(in the rows, 128 means zero)
Rows, each with its class
[116 122 115 156 114 129 131 107 119 107 133 111 129 142 143 114 154 121
 149  86 143 148 158 137 146  87 119 127 134 190 126 105 146 126 141 119
 111 173 132 108 156  99 136 137 143 103 127 125 136 136 117  89 105 107
 114 125 111 155 129 151 136 135 130 121 103 184 129 131 161 139 110] : CH
[ 95 125  96 149 107 142 127 120 126 105  89 136 132 130 134 121 148 124
 139 118 112 147 137 142 137 104 118 142 116 151 128 115 151 113 149 130
 116 137 132 108 138  99 105 144 111 136 126 128 125 121 117 107  99 118
 116 120 105 139 133 140 134 142 130 117 121 159 138 126 144 126 124] : CF
[ 98 102 115 125  97 116 120 102 115 123 142 123 109 112 154  77 157 136
 132  84 131 128 124 122 145 106 130 117 134 189 121 141 130 132 120 122
 119 160 135 125 155 118 137 147 141 117 127 116 132 122 124 106  74 122
 114 130 142 153 133 168 108 126 132 115 110 169 120 117 145 123 138] : DZ
[125  87 112 153 108 136 130 136 125  81 114 110 101 126 143  91  93 133
 134  68 148 122 155 112 135 145 140 146 145 152 132 114 120 115 126 105
 124 152 115  95 121 129 102 166 131  87 128 136 134 135 109 109 124 123
 127 124 158 106  65 145 101 135 127 122 116 192 140 153 173 126 132] : MG
[ 94 127 123 131 108 106  77 110 120 139 128 117 137 127 134 118 142 130
 138 114 137 124 141 137 138 126 104 112 134 165 118 142 113 128 133 123
 115 151 134 127 151 151 140 136 159 107 136 117 127 144 135 114  92 123
 121 138 122 152 134 158 128 142 119 119 125 155 139 111 140 122 136] : DZ
[112 114 106 126  76 124 113 124 118  99 113 110 102 122 144  80 135 127
 109  94 138 119 124 127 144 123 134 130 131 145 117 161 133 133 113 131
 115 145 131 135 125 120 117 135 124 115 142 117 126 132 132  97  90 129
 118 116 153 143 120 162 104 118 143 114 139 150 138 107 139 123 153] : CD
[113 113  65 134  85 144 114 132 125  81  74 124 116 114 121  65 134 124
 132  72 137 135 120 128 140 102  86 123 110 167 128 128 141  97 118 114
  93 180 132 108 129 110 128 150 131 135 121 113 136 129 117 103  93 131
 126 125 125 153 130 152  93 132 138 118 119 189 108 113 180 134 124] : RH
[133  86  98 141  95 144 120 150 139  66  89  87  98  92 115  57 112 129
 139  38 165 127 154 116 115 156 135 137 146 129 142 115 126 101  85 101
 120 155 119 102 111 130  82 153 123 120 116 137 113 129 105  88 129 136
 123 116 147  81 117 136  81 129 156 125 132 191 125 151 162 121 156] : Hr
[ 97 125 101 148  95 138 126 107 130  80 104 119 136 123 140 103 144 116
 131  84 130 147 143 143 147  96 128 127 125 161 128  97 143 110 136 145
 109 150 126 113 152  99 129 133 146 137 128 129 143 119 129 105 102 133
 125 123  88 156 123 144 113 142 132 121 124 172 129  98 150 127 118] : CF
[126  61 106 176 128 139 141 129 144  90 137  91 101 131 141  81 117 116
 154  48 163 153 179 102 106 131 157 113 143 177 147 134 118 132 120  94
 124 123 137 119 158 120  96 150 143  96 122 103 117 153 127  81 133 128
 117 120 137  97 117 144  91 122 131 124  83 189 105 171 180 146 168] : Hr
[105 113 125 129  89 119 105 112 116 114  97 118 108 123 132  94 147 128
 116  79 129 136 127 128 151 115 131 129 139 173 118 163 128 109 107 121
 124 175 109 121 142 137 129 145 150 124 125 119 131 134 132 112  75 113
 120 139 122 137 130 169  89 133 135 143 136 171 177 112 154 123 125] : DZ
[114  98 121 120  74 128 115 129 131 122 109 111 102 115 144  80 141 137
 111 101 142 124 106 125 155 120 138 125 135 147 134 155 115 138 108 118
 109 159 128 117 120 139 129 145 131 116 142 126 123 129 120 125  96 127
 120 130 134 135 132 157 112 128 135 110 130 143 137 102 146 108 147] : CD
[110 101 126 169  93 122 107 130 124 125 133 132 109 109 144  85 149 133
 131 100 139 133 129 120 144 127 147 120 147 160 137 154 127 161 131 124
 140 157 141 121 112 117 125 145 148 113 139 128 120 107 143 112  87 121
 129 120 159 145 117 174 100 122 136 124 127 148 133 141 147 116 127] : Hn
[133  45  95 149 106 145 126 147 119  51  91  77  89 112 134  44 131 133
 138   4 155 139 149 117 109 146 134 130 128 162 143 129 137 106  95 100
 122 156 130 107 133 130  94 131 136 105 120 140 120 162 121  81 115 137
 113 133 137  95 127 147  74 104 144 119 111 200 112 158 177 127 149] : Hr
[ 94 140 120 129  85 126 103  90 126 114 102 123 108 123 144  59 146 135
 124  75 125 139 131 130 137 118 122 113 134 171  65 147 128 128 108 121
 121 180 145 123 143 128 138 153 145 112 132 127 150 135 135 105  77 127
 118 118 177 147 117 191  93 115 161 109 135 168 139 103 153 122 147] : CD
[115 123 119 101  76  98  98 145 122 121  88 114 115  85 107  94 138 138
  99 114 143  97  74 133 135 177 142 132 124 112  90 166 115 116 114 117
 128 165 126 104  78 131 118 136 103 136 139 135 127 111 135 133 103 129
 133 118 167 137 143 156 117 139 159 110 171 146 154  91 142 117 139] : Hn
[107 123 121 121  63 112 108 104 127 119 127 111 109 121 131  80 150 133
 124  99 131 134 123 129 157 129 136 130 118 143 113 163 122 119 114 125
 117 158 143 118 132 134 138 136 119 133 124 127 124 133 135 120 101 121
 124 128 119 150 129 152 107 135 125  99 138 168 122 103 151 118 159] : PR
[127  75 103 174 118 143 131 123 135  87 122 105  96 134 142  59 114 124
 155  45 158 154 176 127 120 133 140 108 150 174 145 127 124 113 106  72
 124 129 129 116 146 131  93 157 149  98 116 114 121 142 122  79 123 135
 126 120 136 116 122 147  93 107 140 146 107 188 110 178 188 127 102] : Hr
[102 122  83 141  86 157 129 114 114  65  70 126 111 112 138  55 150 113
 135  45 135 143 149 139 144 101 112 146 114 161 126 123 160  63 128 128
  97 180 130 105 119 100 136 136 113 134 128 124 132 111 120  89  82 124
 129 112 106 146 132 159  98 120 104 104 118 193 122 125 155 132 123] : CF
